Where the symbols take the nodes:
QH: d>GM, b>RT, a>DJ, t>TQ, o>-, m>HF
TJ: d>-, b>JL, a>ZQ, t>RG, o>TG, m>CG
BP: d>-, b>JH, a>BQ, t>RQ, o>DG, m>RG
MB: d>CG, b>FP, a>FG, t>QN, o>QP, m>HT
MH: d>-, b>DZ, a>LP, t>DQ, o>ZM, m>FT
DQ: d>-, b>MH, a>GH, t>LP, o>HT, m>JH
FP: d>QC, b>NQ, a>QN, t>MB, o>CC, m>ZM
RN: d>ZM, b>DH, a>FL, t>RM, o>QJ, m>GM
QN: d>MF, b>MB, a>NQ, t>FG, o>DD, m>JG
MN: d>GF, b>GM, a>PN, t>SR, o>TQ, m>PJ
GH: d>-, b>LP, a>MH, t>DZ, o>HG, m>RQ
NR: d>FL, b>BT, a>SD, t>GS, o>-, m>DJ
FB: d>-, b>MF, a>QC, t>GL, o>FG, m>GH
FG: d>FB, b>QN, a>FP, t>NQ, o>LS, m>HG
FL: d>JG, b>RM, a>DH, t>CM, o>NR, m>SR
GR: d>ZQ, b>TL, a>CH, t>ZC, o>HR, m>FG
HF: d>QB, b>CN, a>TT, t>ZF, o>-, m>NB
MF: d>-, b>CG, a>GL, t>FB, o>QN, m>LP
DZ: d>-, b>GH, a>DQ, t>MH, o>SG, m>BQ
TQ: d>MN, b>QH, a>RF, t>DJ, o>-, m>ZF
SR: d>DG, b>MN, a>HB, t>PN, o>DJ, m>DN
PN: d>ZG, b>SR, a>GM, t>HB, o>RF, m>HR
MS: d>LS, b>NF, a>NB, t>RR, o>-, m>GS
ZG: d>RQ, b>DG, a>MC, t>FC, o>PN, m>GR
GG: d>-, b>ZQ, a>TJ, t>JL, o>ZC, m>GL
QC: d>-, b>GL, a>MF, t>CG, o>FP, m>MH
ZM: d>MH, b>SG, a>JG, t>HT, o>RN, m>MC
DG: d>BP, b>GF, a>FC, t>ZG, o>SR, m>TL
CN: d>LL, b>BF, a>ZF, t>HF, o>-, m>RR
NB: d>CC, b>RR, a>NF, t>CD, o>-, m>QJ
FT: d>-, b>BQ, a>BP, t>JH, o>MC, m>JL
QB: d>CH, b>LL, a>DN, t>PJ, o>HF, m>CC
TL: d>RG, b>TG, a>ZC, t>GR, o>DN, m>QN
RF: d>PN, b>DJ, a>QH, t>RT, o>-, m>BF
NQ: d>GL, b>FG, a>MB, t>FP, o>TN, m>SG
ZC: d>GG, b>GR, a>TG, t>CH, o>LL, m>NQ
GS: d>CM, b>NR, a>QJ, t>SD, o>-, m>RF
JH: d>-, b>FT, a>RQ, t>BP, o>GF, m>TJ
JL: d>-, b>GG, a>RG, t>TJ, o>CH, m>QC
ZF: d>PJ, b>HF, a>BF, t>TT, o>-, m>CD
RM: d>HT, b>RN, a>CM, t>FL, o>BT, m>MN
JG: d>LP, b>HT, a>SG, t>HG, o>FL, m>DG
GF: d>JH, b>MC, a>ZG, t>DG, o>MN, m>TG
HG: d>GH, b>JG, a>ZM, t>SG, o>CM, m>ZG
LS: d>FG, b>DD, a>CC, t>TN, o>MS, m>CM
DJ: d>SR, b>TQ, a>RT, t>RF, o>-, m>TT
MC: d>FT, b>FC, a>DG, t>GF, o>GM, m>CH
QJ: d>RN, b>SD, a>NR, t>BT, o>-, m>QH
CG: d>-, b>QC, a>FB, t>MF, o>MB, m>DQ
DD: d>QN, b>QP, a>TN, t>LS, o>NF, m>FL
FC: d>BQ, b>ZG, a>GF, t>MC, o>HB, m>ZC
LP: d>-, b>DQ, a>DZ, t>GH, o>JG, m>BP
DH: d>SG, b>CM, a>RM, t>RN, o>SD, m>HB
TG: d>TJ, b>CH, a>GR, t>TL, o>PJ, m>MB
RG: d>-, b>TJ, a>GG, t>ZQ, o>TL, m>MF
CM: d>HG, b>FL, a>RN, t>DH, o>GS, m>PN
SG: d>DZ, b>HG, a>HT, t>ZM, o>DH, m>FC
HB: d>FC, b>PN, a>MN, t>GM, o>RT, m>LL
PJ: d>TG, b>QB, a>HR, t>DN, o>ZF, m>QP
RR: d>TN, b>MS, a>CD, t>NB, o>-, m>SD
SD: d>DH, b>GS, a>BT, t>QJ, o>-, m>RT
RT: d>HB, b>RF, a>TQ, t>QH, o>-, m>CN
CC: d>FP, b>TN, a>DD, t>QP, o>NB, m>RN
ZQ: d>-, b>RG, a>JL, t>GG, o>GR, m>FB
CH: d>JL, b>ZC, a>TL, t>TG, o>QB, m>FP
TT: d>DN, b>ZF, a>CN, t>BF, o>-, m>NF
HT: d>DQ, b>ZM, a>HG, t>JG, o>RM, m>GF
GL: d>-, b>FB, a>CG, t>QC, o>NQ, m>DZ
RQ: d>-, b>BP, a>FT, t>BQ, o>ZG, m>ZQ
BT: d>RM, b>QJ, a>GS, t>NR, o>-, m>TQ
BQ: d>-, b>RQ, a>JH, t>FT, o>FC, m>GG
TN: d>NQ, b>LS, a>QP, t>CC, o>RR, m>DH
LL: d>ZC, b>HR, a>PJ, t>QB, o>CN, m>TN
HR: d>GR, b>DN, a>QB, t>LL, o>BF, m>LS
NF: d>DD, b>CD, a>RR, t>MS, o>-, m>NR
GM: d>MC, b>HB, a>SR, t>MN, o>QH, m>QB
CD: d>QP, b>NB, a>MS, t>NF, o>-, m>BT
BF: d>HR, b>TT, a>HF, t>CN, o>-, m>MS
QP: d>MB, b>CC, a>LS, t>DD, o>CD, m>RM
DN: d>TL, b>PJ, a>LL, t>HR, o>TT, m>DD

In the rows, 49 stands for zero.

The rows follow the links: the fewer symbols apart two nodes are, the more alike their rows tend to be.

Each row is also shifted at random along 2 hidden directions that mean nothing.

Each row, then its node:
[39,56,57,59,37,49,53,36,47,47,40,43,52,38,44,55,48,61,48,43,54,60,49,47,49,41,46,53,56,47,66,47,47,47,40,39,55,41,47,63,52,44,48,41,54,44]; node JL
[44,53,41,52,35,40,45,40,46,46,35,33,44,48,51,47,38,42,41,37,44,47,67,43,55,32,43,47,58,54,57,56,53,50,47,47,52,37,47,42,48,54,46,46,46,55]; node DQ
[71,57,61,60,61,63,48,49,49,56,43,52,43,47,55,53,59,44,42,58,52,53,41,68,60,58,51,46,39,35,49,50,54,49,49,50,42,48,45,54,51,42,50,45,51,55]; node BF
[66,55,50,57,40,41,47,56,43,55,45,48,57,51,53,55,55,51,58,54,43,41,71,38,51,39,58,39,50,50,40,52,57,44,50,49,35,49,46,55,59,41,48,58,55,59]; node QJ
[31,37,42,56,53,43,45,48,47,50,49,35,59,45,48,51,40,53,41,36,53,56,39,54,50,57,49,52,40,32,52,54,53,42,40,52,51,37,47,50,53,50,49,39,59,50]; node TG
[53,57,42,44,44,39,48,39,41,41,40,35,37,55,44,41,46,43,45,38,43,40,64,42,54,41,37,49,62,62,50,55,50,51,52,51,51,41,53,41,37,54,50,45,47,48]; node LP
[51,53,43,41,58,55,50,43,46,50,45,46,48,49,52,52,57,44,42,45,39,57,44,53,55,67,37,49,51,46,52,55,51,46,47,61,64,53,37,29,45,58,50,49,48,34]; node ZG
[55,54,49,54,52,61,54,39,58,40,43,43,34,53,47,50,46,52,41,48,49,54,36,56,53,52,39,55,59,54,68,48,40,55,49,50,55,50,51,49,41,48,52,35,46,43]; node ZQ
[55,46,56,50,58,61,53,53,56,53,60,60,55,46,52,49,58,71,60,61,54,57,37,54,53,54,52,49,44,60,50,38,47,43,58,40,40,61,57,64,58,36,48,44,48,53]; node CN
[56,50,51,33,65,45,39,51,35,57,51,50,43,53,52,41,57,55,47,50,41,51,42,55,48,51,41,43,37,59,38,42,59,37,59,52,43,63,62,48,51,41,48,46,46,66]; node DJ
[33,50,59,39,48,54,53,63,58,54,69,73,54,47,63,52,52,58,60,61,54,43,49,44,41,48,54,48,39,55,38,43,50,53,52,50,59,56,41,44,47,63,48,64,41,48]; node DH
[40,47,49,62,48,58,58,45,49,51,43,39,61,39,44,64,50,53,52,41,51,61,47,50,52,59,48,48,50,31,60,57,48,54,35,58,56,45,35,57,55,50,46,45,57,41]; node CH
[78,63,57,47,51,49,43,50,41,55,31,60,50,55,45,56,61,40,42,46,51,45,46,54,47,61,46,49,50,39,47,47,52,60,47,58,58,49,30,40,46,56,47,55,48,40]; node PN
[30,36,43,60,47,53,62,48,58,41,53,42,61,44,55,57,44,55,54,46,52,56,54,47,51,47,64,52,56,43,55,63,46,58,42,49,51,43,49,49,56,53,48,47,54,45]; node FP
[64,45,55,49,53,54,52,50,55,53,50,68,59,49,45,51,46,63,54,58,60,52,39,46,46,53,54,56,53,45,49,43,45,63,44,46,53,52,44,56,55,49,48,47,47,37]; node LL
[53,42,41,51,44,48,53,42,55,39,48,38,35,58,42,41,35,48,44,48,54,42,53,49,48,37,53,55,60,60,59,49,37,56,51,41,41,46,65,45,41,55,49,38,43,49]; node MF
[69,60,43,59,39,54,57,38,56,38,39,36,29,51,42,49,50,38,43,50,47,44,52,50,52,40,45,53,72,52,68,63,40,58,52,46,53,38,53,49,40,48,55,47,48,42]; node FB
[50,55,44,44,42,41,51,31,43,43,38,49,55,43,40,45,48,66,58,47,46,52,52,31,49,46,36,52,59,67,61,44,50,54,43,44,54,53,56,58,50,48,46,41,54,43]; node FT
[39,33,45,48,47,52,58,58,56,48,67,67,62,46,50,52,40,61,67,55,56,46,51,38,43,46,70,56,54,56,39,46,40,59,48,40,43,48,64,59,54,48,46,51,49,46]; node CC
[63,47,57,48,59,57,45,49,48,56,45,60,41,53,45,51,53,46,43,50,65,50,31,61,49,60,52,51,49,32,52,43,41,54,47,52,52,47,43,51,48,51,51,47,48,39]; node HR
[59,56,38,42,49,37,42,32,39,48,34,38,38,55,37,38,46,54,47,40,38,43,49,42,54,46,35,51,57,65,59,48,52,45,50,50,52,52,59,42,45,47,49,38,47,48]; node BP
[28,50,51,42,59,48,39,50,39,51,46,36,52,53,51,47,49,40,35,37,42,58,40,57,50,59,29,48,40,38,47,49,56,42,54,64,65,53,40,36,42,59,48,51,51,52]; node DG
[63,49,47,49,49,46,47,53,43,58,48,58,65,44,47,49,55,66,60,50,41,53,56,40,53,54,49,45,47,60,40,42,60,41,48,46,40,64,54,58,61,38,43,49,54,56]; node QH
[19,42,47,57,39,47,51,44,52,44,51,40,41,46,52,46,36,46,44,40,55,47,57,54,50,32,52,48,51,49,60,51,45,51,47,42,46,42,55,56,45,54,58,48,46,54]; node CG
[45,44,51,57,49,50,47,60,48,53,55,45,52,52,52,48,42,47,54,51,53,43,50,52,53,40,63,43,40,45,36,55,47,41,49,44,33,44,59,62,51,39,51,51,51,64]; node CD
[63,56,54,46,62,48,48,52,44,55,57,59,43,55,55,44,59,53,52,53,46,45,46,59,51,55,44,46,43,54,40,37,58,36,60,52,42,64,53,47,48,44,52,51,47,51]; node RF
[66,61,58,50,58,54,49,58,45,51,57,51,42,52,62,51,62,37,45,62,46,43,59,59,53,46,50,45,46,51,39,50,56,44,60,58,44,51,44,40,43,48,51,60,44,60]; node GS
[67,37,44,45,57,43,41,55,44,61,40,55,44,54,42,47,46,43,39,46,61,46,40,60,46,60,53,50,43,36,50,42,42,58,47,47,44,45,58,51,51,46,48,41,51,41]; node DN

Where do the symbols, taken in turn from left to right, take each start?
Answer with the node's name.
[57,56,47,40,49,45,50,33,52,41,41,52,38,51,48,42,55,54,50,50,41,50,41,45,48,46,31,53,60,70,63,46,48,49,56,51,55,55,51,44,42,53,54,41,41,44]
t b t o: FC
[47,52,52,52,49,60,62,34,58,41,48,53,51,43,41,49,51,65,51,56,51,55,34,47,51,49,42,57,57,61,63,45,44,49,44,44,49,51,56,59,45,43,56,36,48,41]
m m a: DQ
[22,46,48,46,48,47,46,49,46,46,59,53,66,39,51,52,50,63,57,45,44,60,47,44,51,59,41,51,43,53,52,45,58,44,39,55,67,54,34,48,53,51,44,56,54,47]
t d m b: JL
[70,51,50,59,52,48,54,48,47,52,46,58,60,47,47,54,56,65,62,56,49,55,50,44,53,48,56,46,45,54,49,45,54,51,44,40,39,57,63,65,60,35,47,39,55,56]
m b t: NB
[56,64,65,55,54,53,49,54,47,57,49,65,50,43,58,57,66,47,51,59,42,59,53,55,54,48,44,37,40,43,47,47,61,42,48,52,48,53,35,53,54,46,46,61,53,51]
m t a: TT
[78,57,52,62,49,56,57,54,55,53,50,45,39,55,53,51,58,35,52,59,49,45,53,55,55,49,59,43,50,39,52,62,42,55,54,48,41,42,55,47,53,43,54,54,47,55]
m t: SD
[43,49,44,48,53,46,50,37,50,45,44,41,40,54,43,41,41,52,45,45,48,46,36,54,51,47,42,55,51,55,63,40,42,49,52,43,45,50,63,53,39,47,48,32,46,54]
t a b a: TJ
[47,59,53,56,54,59,52,51,56,52,47,36,41,52,54,56,62,32,39,46,40,50,56,55,53,52,49,44,51,36,54,63,55,48,56,63,62,40,27,28,43,67,53,66,44,44]
t d t t: DQ
[68,38,38,28,58,38,36,49,37,49,48,66,49,58,43,38,45,55,52,43,49,40,39,41,42,64,43,57,47,61,35,32,47,54,54,53,48,61,62,43,46,44,41,44,46,44]
a m: LL
[37,41,48,49,57,51,47,48,44,45,44,31,47,49,51,51,48,43,36,38,48,59,33,63,55,62,45,50,45,27,59,50,50,47,44,58,55,39,47,41,47,52,51,44,54,50]
m a a: MB
[55,50,52,46,50,37,36,54,27,60,28,51,57,48,51,54,48,40,36,34,55,50,53,49,37,53,45,40,37,31,39,43,58,52,40,52,49,43,36,48,55,53,43,56,57,48]
a b: SR
[37,53,55,51,41,64,62,42,62,39,59,49,45,41,53,49,51,59,51,52,55,48,47,49,48,37,45,56,60,58,60,51,43,49,54,38,58,49,52,55,44,50,54,44,43,49]
b b b: CG
[70,59,42,69,32,39,50,33,41,46,16,27,42,44,40,53,45,41,33,35,53,50,56,49,56,36,41,43,60,33,68,55,42,58,30,49,46,26,50,54,49,41,50,38,57,44]
o o a: HR
[72,53,51,39,56,48,52,49,45,51,52,71,60,51,49,49,57,64,61,52,46,47,43,37,45,59,49,54,57,61,42,42,50,58,49,50,55,64,49,48,55,50,44,49,47,39]
d o b d: ZG
[42,50,45,50,48,41,38,40,36,54,31,36,62,49,50,52,47,52,42,32,40,57,52,47,60,59,39,44,49,39,49,48,61,45,39,55,57,45,43,44,52,45,43,45,62,48]
m d m: CG
[71,50,44,40,47,37,46,45,36,50,43,68,66,50,39,54,50,64,60,49,53,48,55,34,44,57,52,53,51,62,49,41,56,61,42,49,47,56,48,55,60,40,41,46,55,41]
t a m: HR
[43,50,53,51,43,41,43,61,42,58,51,49,52,53,57,52,52,39,50,47,43,45,66,47,50,39,52,38,43,47,32,49,62,35,49,48,39,46,49,52,50,45,48,61,46,65]
m m: ZF
